Below are the code and all the weights of a small trained network. Each question names an input and a class and asks about switching units off, where a switched-off unit gives its printed mean instead of its output.

import numpy as np


def w(rows, s, z=0):
    codes = np.array(rows[::2]) - 128.0
    scale = np.full(codes.shape[1], s)
    scale[-1] = z or s
    return codes * scale


def norm(h):
    return h / np.sqrt((h * h).mean(-1, keepdims=True) + 1e-5)


def f(y):
    return np.maximum(y, 0)


def log_softmax(a):
    a = a - a.max(-1, keepdims=True)
    return a - np.log(np.exp(a).sum(-1, keepdims=True))


def net(x, mask):
    res = np.array(x, float).reshape(1, 8) / 4 @ E
    u = 0
    for l in range(2):
        y = f(norm(res) @ A[l][:, :-1].T + A[l][:, -1])
        res = res + np.where(mask[u : u + 13], y, B[l][:, -1]) @ B[l][:, :-1]
        u += 13
    return log_softmax(norm(res)[-1] @ U[:, :-1].T + U[:, -1])


A, B = {}, {}
E = w([
[133,76,71,127,79,76,133,157,133],'x0',
[127,86,21,120,203,116,132,108,193],'x1',
[2,98,129,181,76,176,110,163,88],'x2',
[228,60,155,118,41,142,41,63,218],'x3',
[103,63,81,91,106,214,234,183,255],'x4',
[127,143,80,97,26,100,116,33,81],'x5',
[108,24,122,62,250,201,127,133,94],'x6',
[147,142,51,58,78,123,30,109,79],'x7',
],0.0054)
A[0] = w([
[156,143,164,176,84,113,35,134,84,38],'L0N0',
[113,105,98,104,130,87,82,61,100,2],'L0N1',
[92,128,75,102,154,136,60,200,81,64],'L0N2',
[220,63,54,128,147,114,133,70,186,87],'L0N3',
[102,116,34,57,254,137,115,129,124,144],'L0N4',
[182,51,105,70,171,106,85,51,206,144],'L0N5',
[183,205,140,91,149,67,133,56,146,91],'L0N6',
[79,147,121,111,83,82,83,29,14,122],'L0N7',
[101,121,166,139,214,110,120,152,148,106],'L0N8',
[146,163,116,60,106,107,191,182,191,132],'L0N9',
[149,110,107,130,144,134,165,180,195,87],'L0N10',
[224,219,176,119,142,56,103,67,113,132],'L0N11',
[94,162,102,114,83,107,56,80,30,149],'L0N12',
],0.0076,0.0057)
B[0] = w([
[107,131,95,74,40,107,184,157,116,175],'L0N0',
[78,104,174,178,68,188,142,128,120,150],'L0N1',
[183,177,50,139,35,123,138,138,115,168],'L0N2',
[159,92,82,169,91,153,96,58,117,217],'L0N3',
[181,238,149,25,148,69,143,231,129,245],'L0N4',
[153,143,59,232,109,138,120,126,72,254],'L0N5',
[114,178,145,115,208,100,190,192,123,200],'L0N6',
[148,99,55,185,69,224,51,66,115,243],'L0N7',
[99,103,125,116,101,182,121,149,39,180],'L0N8',
[69,63,114,73,113,141,140,79,103,192],'L0N9',
[137,148,89,82,82,137,94,36,110,176],'L0N10',
[143,254,124,46,169,38,158,234,179,249],'L0N11',
[129,77,101,120,76,172,158,35,61,240],'L0N12',
],0.0082,0.0064)
A[1] = w([
[62,121,121,160,136,54,159,67,101,114],'L1N0',
[145,149,98,254,165,153,92,126,63,164],'L1N1',
[118,183,154,169,197,210,140,115,119,165],'L1N2',
[137,132,137,21,56,83,133,154,192,187],'L1N3',
[73,110,180,208,183,160,47,81,114,110],'L1N4',
[227,73,102,117,157,160,172,97,193,17],'L1N5',
[91,85,100,184,175,123,182,114,173,52],'L1N6',
[108,97,99,80,89,148,218,100,195,72],'L1N7',
[161,149,166,142,196,102,74,158,100,144],'L1N8',
[147,121,48,89,202,132,108,167,147,47],'L1N9',
[81,145,106,156,136,69,174,151,116,13],'L1N10',
[76,82,214,153,141,174,105,161,124,3],'L1N11',
[210,252,189,80,122,22,105,122,192,94],'L1N12',
],0.0086,0.0036)
B[1] = w([
[223,166,112,106,127,50,220,113,146,148],'L1N0',
[106,61,217,197,119,104,150,20,175,234],'L1N1',
[106,64,118,88,117,142,167,39,170,175],'L1N2',
[89,137,162,111,223,169,121,187,130,235],'L1N3',
[79,236,217,139,180,45,204,134,202,147],'L1N4',
[208,145,42,202,47,95,75,110,67,169],'L1N5',
[157,118,63,69,141,128,111,90,85,140],'L1N6',
[93,136,146,48,135,170,71,180,63,192],'L1N7',
[117,154,162,72,95,181,129,144,91,175],'L1N8',
[158,254,133,90,131,31,183,242,102,195],'L1N9',
[214,201,137,149,71,65,175,133,103,152],'L1N10',
[118,118,171,133,90,84,174,76,128,150],'L1N11',
[149,180,148,101,214,50,216,246,96,254],'L1N12',
],0.0084,0.0063)
U = w([
[44,76,183,47,194,197,129,172,136,102],'0',
[166,239,95,69,191,42,144,255,102,182],'1',
[161,40,161,228,135,121,7,113,225,1],'2',
[96,102,194,208,150,79,182,56,178,82],'3',
[163,123,26,132,25,168,105,68,61,189],'4',
],0.013,0.0068)

Each question gives the input, the list of numbers given to net, and the class t.
The units are the neurons (one row each of A and B). Each row of codes is followed by its name. A weight is (code - 128) times the scale printed after its matrix; where a second scale follows, it is the last column's (A, B and U).
mask holds one flag per neuron, layer by layer. A switched-off neuron (its flag False) gives its mean, the last column of its row in B, instead of its output. The means were averaged over made-up inputs and are rounded, as every weight is.
A unit's drop is (log p(t) with every unit on - log p(t) with that unit switched off) / (log p(t) with every unit on - log p(t) with every unit switched off).
The circuit of an input: a set's keep is (log p(t) with only the set's units on - log p(t) with every unit switched off) / (log p(t) with every unit on - log p(t) with every unit switched off). Starting from the 12 units with the biggest drops (on a tie, the unit counted first), units are removed one at a time, each time the one whose removal leaves the highest keep (on an exact tie, the one counted first), for as long as the keep stays at least 0.8.
circuit, biggest first: the units of the circuit, biggest drop first
k most important neurons: the k neurons with the biggest drops, biggest first
top k neurons in layer l: the k neurons of layer l with the biggest drops, biggest first
drop when u is switched off: that unit's drop, to one decimal
input [5,-6,-8,5,2,8,-3,4], class 1: circuit, biggest first => (L0N11)
input [1,0,-6,3,-1,-2,8,-6], class 4: top 4 neurons in layer 0 => (L0N11; L0N5; L0N3; L0N8)
input [3,3,4,0,-4,-7,-6,3], class 4: 2 most important neurons => (L0N4; L0N12)
input [1,5,2,7,-3,-4,4,-4], class 3: circuit, biggest first => (L1N1; L0N5)
input [-3,-4,-3,-3,4,-3,4,-2], class 0: 3 most important neurons => (L0N11; L0N8; L1N12)
input [0,3,4,-8,3,6,-3,-7], class 4: top 4 neurons in layer 0 => (L0N11; L0N4; L0N6; L0N0)
input [4,-7,4,8,1,-8,-5,-1], class 0: top 2 neurons in layer 1 => (L1N9; L1N3)
input [4,-7,-5,6,0,-6,6,4], class 4: top 4 neurons in layer 0 => (L0N5; L0N4; L0N3; L0N6)
input [1,1,0,-1,-5,0,-3,3], class 4: 2 most important neurons => (L0N7; L0N12)
input [-2,7,5,-1,-2,2,-6,0], class 4: top 2 neurons in layer 1 => (L1N12; L1N3)
input [-8,-6,4,-5,5,-2,4,-1], class 0: 2 most important neurons => (L0N5; L0N7)
input [-4,-4,-5,-3,7,-1,-3,8], class 0: top 3 neurons in layer 0 => (L0N9; L0N4; L0N11)
input [1,1,6,4,6,2,8,-8], class 4: 2 most important neurons => (L0N11; L1N5)
input [-7,-1,-2,-5,-6,5,5,5], class 4: circuit, biggest first => (L0N7)
input [-7,4,8,-3,8,3,-1,0], class 0: top 2 neurons in layer 0 => (L0N11; L0N5)
input [-2,-6,3,6,3,-8,-5,3], class 0: 2 most important neurons => (L0N11; L0N4)
input [-1,-8,5,-8,7,-6,-2,-1], class 0: drop when L0N5 is switched off => 0.3
input [5,-6,-2,-1,-3,-8,6,-5], class 0: drop when L0N5 is switched off => 0.2
input [3,0,1,1,7,-2,-2,5], class 4: drop when L1N12 is switched off => 0.1
input [0,-4,6,-2,6,-5,-1,1], class 0: most important neuron => (L0N5)
